Below is a small trained network, with its code and all its weights. Each question gives an input and a class and asks what happens when units are switched off, that is, made to give their printed mean instead of their output.

import numpy as np


def w(rows, s, z=0):
    codes = np.array(rows[::2]) - 128.0
    scale = np.full(codes.shape[1], s)
    scale[-1] = z or s
    return codes * scale


def norm(h):
    return h / np.sqrt((h * h).mean(-1, keepdims=True) + 1e-5)


def f(y):
    return y / 2 * (1 + np.tanh(0.7978845608 * (y + 0.044715 * y**3)))


def log_softmax(a):
    a = a - a.max(-1, keepdims=True)
    return a - np.log(np.exp(a).sum(-1, keepdims=True))


def net(x, mask):
    res = np.array(x, float).reshape(1, 5) / 4 @ E
    u = 0
    for l in range(2):
        y = f(norm(res) @ A[l][:, :-1].T + A[l][:, -1])
        res = res + np.where(mask[u : u + 8], y, B[l][:, -1]) @ B[l][:, :-1]
        u += 8
    return log_softmax(norm(res)[-1] @ U[:, :-1].T + U[:, -1])


A, B = {}, {}
E = w([
[129,127,128,128,128],'x0',
[127,129,129,130,128],'x1',
[112,104,107,199,178],'x2',
[110,136,202,252,85],'x3',
[188,127,102,95,7],'x4',
],0.0021)
A[0] = w([
[153,34,15,119,93,82],'0.n1',
[190,65,141,66,143,252],'0.n2',
[72,169,101,32,236,75],'0.n3',
[48,174,254,129,126,98],'0.n4',
[151,92,30,122,139,48],'0.n5',
[191,146,140,210,61,135],'0.n6',
[157,169,103,59,174,16],'0.n7',
[56,113,96,107,195,26],'0.n8',
],0.0039,0.0019)
B[0] = w([
[55,101,167,77,203,189],'0.n1',
[67,178,73,135,83,254],'0.n2',
[242,180,179,169,1,239],'0.n3',
[37,50,126,40,178,185],'0.n4',
[50,61,142,155,210,139],'0.n5',
[207,162,87,109,197,245],'0.n6',
[129,115,149,198,77,125],'0.n7',
[230,113,115,235,63,131],'0.n8',
],0.0034,0.0015)
A[1] = w([
[176,180,132,82,43,12],'1.n1',
[171,99,88,94,213,110],'1.n2',
[182,109,54,198,204,28],'1.n3',
[178,107,14,179,59,126],'1.n4',
[198,111,2,197,71,83],'1.n5',
[32,156,237,109,114,68],'1.n6',
[211,212,176,70,61,3],'1.n7',
[9,31,85,95,187,182],'1.n8',
],0.0035,0.0025)
B[1] = w([
[136,197,194,223,135,172],'1.n1',
[99,154,217,194,45,129],'1.n2',
[207,92,94,216,93,132],'1.n3',
[76,40,97,51,213,237],'1.n4',
[128,12,85,133,209,217],'1.n5',
[71,42,132,33,135,111],'1.n6',
[143,211,240,255,77,192],'1.n7',
[25,98,203,54,133,247],'1.n8',
],0.0033,0.0014)
U = w([
[216,252,232,172,33,184],'0',
[4,51,171,29,197,195],'1',
[191,19,18,232,239,176],'2',
[25,53,176,229,240,5],'3',
[140,228,64,20,31,33],'4',
],0.004,0.0029)

Each question gives the input, the list of numbers given to net, and the class t.
The units are the neurons (one row each of A and B). Each row of codes is followed by its name. A weight is (code - 128) times the scale printed after its matrix; where a second scale follows, it is the last column's (A, B and U).
mask holds one flag per neuron, layer by layer. A switched-off neuron (its flag False) gives its mean, the last column of its row in B, instead of its output. The means were averaged over made-up inputs and are rounded, as every weight is.
A unit's drop is (log p(t) with every unit on - log p(t) with that unit switched off) / (log p(t) with every unit on - log p(t) with every unit switched off).
The circuit of an input: a set's keep is (log p(t) with only the set's units on - log p(t) with every unit switched off) / (log p(t) with every unit on - log p(t) with every unit switched off). Starting from the 12 units with the biggest drops (on a tie, the unit counted first), units are removed one at a time, each time the one whose removal leaves the highest keep (on an exact tie, the one counted first), for as long as the keep stays at least 0.8.
circuit, biggest first: the units of the circuit, biggest drop first
k most important neurons: the k neurons with the biggest drops, biggest first
k most important neurons of layer l: the k neurons of layer l with the biggest drops, biggest first
drop when u is switched off: that unit's drop, to one decimal
input [-8,-6,0,-5,-5], class 0: circuit, biggest first	0.n3
input [7,-5,1,2,7], class 2: 2 most important neurons	1.n5; 0.n3
input [1,1,8,-1,7], class 1: circuit, biggest first	0.n1; 1.n8
input [3,2,4,5,1], class 2: 2 most important neurons of layer 0	0.n6; 0.n1
input [-1,3,-5,-7,0], class 0: 3 most important neurons of layer 0	0.n3; 0.n4; 0.n7
input [-7,-7,1,0,4], class 1: 2 most important neurons	0.n3; 0.n1
input [3,-1,8,7,6], class 2: 2 most important neurons of layer 0	0.n6; 0.n3
input [3,5,6,-1,8], class 1: circuit, biggest first	0.n1; 0.n3
input [3,8,5,0,6], class 1: 4 most important neurons	0.n3; 0.n1; 0.n8; 1.n8
input [-1,0,0,-5,-1], class 0: 2 most important neurons of layer 1	1.n7; 1.n1
input [6,-1,4,5,7], class 2: 3 most important neurons	0.n3; 1.n5; 1.n4
input [-6,4,5,-6,8], class 1: 3 most important neurons of layer 0	0.n1; 0.n5; 0.n3
input [2,7,4,3,3], class 2: 2 most important neurons of layer 0	0.n6; 0.n3
input [8,-4,-8,7,-6], class 1: most important neuron of layer 0	0.n4
input [-6,-2,6,-7,7], class 1: 3 most important neurons	0.n1; 1.n8; 0.n5
input [5,-8,6,-1,4], class 1: 2 most important neurons	0.n1; 1.n8
input [-3,-3,6,8,6], class 2: drop when 1.n1 is switched off	0.0
input [2,-5,-5,-4,-4], class 0: drop when 0.n3 is switched off	0.1
input [6,6,2,4,6], class 2: drop when 0.n3 is switched off	0.3
input [-7,-1,-2,-1,-1], class 0: most important neuron of layer 0	0.n3
